Here is a tiny trained network, its code and every weight. The questions are about switching its units off for an input and a class, where a switched-off unit gives its printed mean instead of its output.

import numpy as np


def w(rows, s, z=0):
    codes = np.array(rows[::2]) - 128.0
    scale = np.full(codes.shape[1], s)
    scale[-1] = z or s
    return codes * scale


def norm(h):
    return h / np.sqrt((h * h).mean(-1, keepdims=True) + 1e-5)


def f(y):
    return np.maximum(y, 0)


def log_softmax(a):
    a = a - a.max(-1, keepdims=True)
    return a - np.log(np.exp(a).sum(-1, keepdims=True))


def net(x, mask):
    res = np.array(x, float).reshape(1, 8) / 4 @ E
    u = 0
    for l in range(3):
        y = f(norm(res) @ A[l][:, :-1].T + A[l][:, -1])
        res = res + np.where(mask[u : u + 10], y, B[l][:, -1]) @ B[l][:, :-1]
        u += 10
    return log_softmax(norm(res)[-1] @ U[:, :-1].T + U[:, -1])


A, B = {}, {}
E = w([
[77,254,198,100],'x0',
[127,95,174,113],'x1',
[131,119,125,110],'x2',
[214,161,151,14],'x3',
[154,64,70,105],'x4',
[162,198,89,207],'x5',
[125,152,118,163],'x6',
[53,185,38,113],'x7',
],0.0068)
A[0] = w([
[184,167,112,118,139],'L0N0',
[108,144,89,113,129],'L0N1',
[140,147,169,67,76],'L0N2',
[83,105,82,92,131],'L0N3',
[115,128,155,108,4],'L0N4',
[201,123,118,105,183],'L0N5',
[97,132,160,70,161],'L0N6',
[146,60,123,77,204],'L0N7',
[82,2,169,149,169],'L0N8',
[122,75,170,144,202],'L0N9',
],0.016,0.0024)
B[0] = w([
[64,247,150,195,176],'L0N0',
[40,122,151,89,171],'L0N1',
[97,93,134,69,191],'L0N2',
[98,35,75,129,190],'L0N3',
[86,57,151,120,142],'L0N4',
[150,214,225,155,202],'L0N5',
[102,21,194,203,194],'L0N6',
[159,180,126,184,233],'L0N7',
[237,63,12,184,254],'L0N8',
[137,70,2,181,198],'L0N9',
],0.0064,0.008)
A[1] = w([
[42,139,65,128,180],'L1N0',
[202,181,80,107,250],'L1N1',
[80,131,171,105,64],'L1N2',
[220,144,128,79,50],'L1N3',
[180,95,160,121,87],'L1N4',
[62,98,140,150,166],'L1N5',
[183,183,191,2,120],'L1N6',
[90,88,121,51,36],'L1N7',
[94,166,40,108,70],'L1N8',
[76,67,29,177,101],'L1N9',
],0.0094,0.0019)
B[1] = w([
[71,180,236,16,202],'L1N0',
[77,212,179,190,185],'L1N1',
[128,132,250,131,157],'L1N2',
[133,168,133,110,150],'L1N3',
[171,160,165,35,158],'L1N4',
[96,101,184,105,181],'L1N5',
[95,214,123,171,166],'L1N6',
[86,115,66,123,148],'L1N7',
[89,128,186,2,169],'L1N8',
[63,73,125,134,254],'L1N9',
],0.0078,0.0069)
A[2] = w([
[184,129,133,101,107],'L2N0',
[90,195,240,216,173],'L2N1',
[49,34,192,143,68],'L2N2',
[22,165,93,135,201],'L2N3',
[26,98,2,4,147],'L2N4',
[148,148,49,46,4],'L2N5',
[79,233,158,146,176],'L2N6',
[120,159,215,175,117],'L2N7',
[44,74,79,56,90],'L2N8',
[63,243,149,85,154],'L2N9',
],0.0072,0.0036)
B[2] = w([
[137,180,165,91,137],'L2N0',
[149,135,122,175,253],'L2N1',
[122,82,146,90,198],'L2N2',
[126,139,254,150,221],'L2N3',
[154,36,154,160,213],'L2N4',
[94,120,122,136,129],'L2N5',
[106,107,148,209,229],'L2N6',
[152,153,101,157,191],'L2N7',
[88,149,149,94,188],'L2N8',
[121,101,135,175,234],'L2N9',
],0.0095,0.0063)
U = w([
[73,73,172,118,213],'0',
[253,154,123,78,24],'1',
[187,69,33,210,183],'2',
[127,209,187,219,193],'3',
[153,187,72,71,2],'4',
],0.015,0.0046)

Each question gives the input, the list of numbers given to net, and the class t.
The units are the neurons (one row each of A and B). Each row of codes is followed by its name. A weight is (code - 128) times the scale printed after its matrix; where a second scale follows, it is the last column's (A, B and U).
mask holds one flag per neuron, layer by layer. A switched-off neuron (its flag False) gives its mean, the last column of its row in B, instead of its output. The means were averaged over made-up inputs and are rounded, as every weight is.
A unit's drop is (log p(t) with every unit on - log p(t) with that unit switched off) / (log p(t) with every unit on - log p(t) with every unit switched off).
The circuit of an input: a set's keep is (log p(t) with only the set's units on - log p(t) with every unit switched off) / (log p(t) with every unit on - log p(t) with every unit switched off). Starting from the 12 units with the biggest drops (on a tie, the unit counted first), units are removed one at a time, each time the one whose removal leaves the highest keep (on an exact tie, the one counted first), for as long as the keep stays at least 0.8.
circuit, biggest first: the units of the circuit, biggest drop first
unit that matters most: the unit with the biggest drop
k most important neurons: the k neurons with the biggest drops, biggest first
top k neurons in layer l: the k neurons of layer l with the biggest drops, biggest first
drop when u is switched off: that unit's drop, to one decimal
input [6,7,4,5,6,0,-4,-2], class 3: unit that matters most	L1N6
input [4,-1,3,4,3,-7,-4,-4], class 1: circuit, biggest first	(L1N9, L1N4, L2N6)
input [5,1,-1,-3,1,4,-5,-6], class 2: top 2 neurons in layer 1	(L1N0, L1N1)
input [-2,6,-8,-7,-6,-3,4,3], class 2: 2 most important neurons	(L0N8, L0N1)
input [7,8,-7,-8,8,2,8,0], class 0: 3 most important neurons	(L0N5, L0N7, L1N9)
input [0,5,-3,1,2,-5,2,3], class 2: top 2 neurons in layer 0	(L0N8, L0N7)
input [-3,-6,6,2,3,-8,-3,3], class 2: 3 most important neurons	(L0N8, L0N7, L0N0)
input [-7,0,-7,7,5,-7,1,0], class 1: top 2 neurons in layer 1	(L1N4, L1N3)
input [-6,-4,3,-7,-2,5,5,0], class 0: top 2 neurons in layer 0	(L0N7, L0N5)
input [0,0,-3,-4,-6,0,-1,5], class 0: top 3 neurons in layer 0	(L0N5, L0N7, L0N0)
input [5,-6,4,0,4,-8,1,-4], class 2: drop when L0N8 is switched off	0.2
input [3,8,-5,-7,6,2,-2,-1], class 2: drop when L0N8 is switched off	0.8
input [-1,5,-1,-5,4,-5,5,3], class 2: drop when L0N8 is switched off	1.3
input [-5,2,0,-5,3,3,-8,8], class 0: most important neuron	(L1N0)
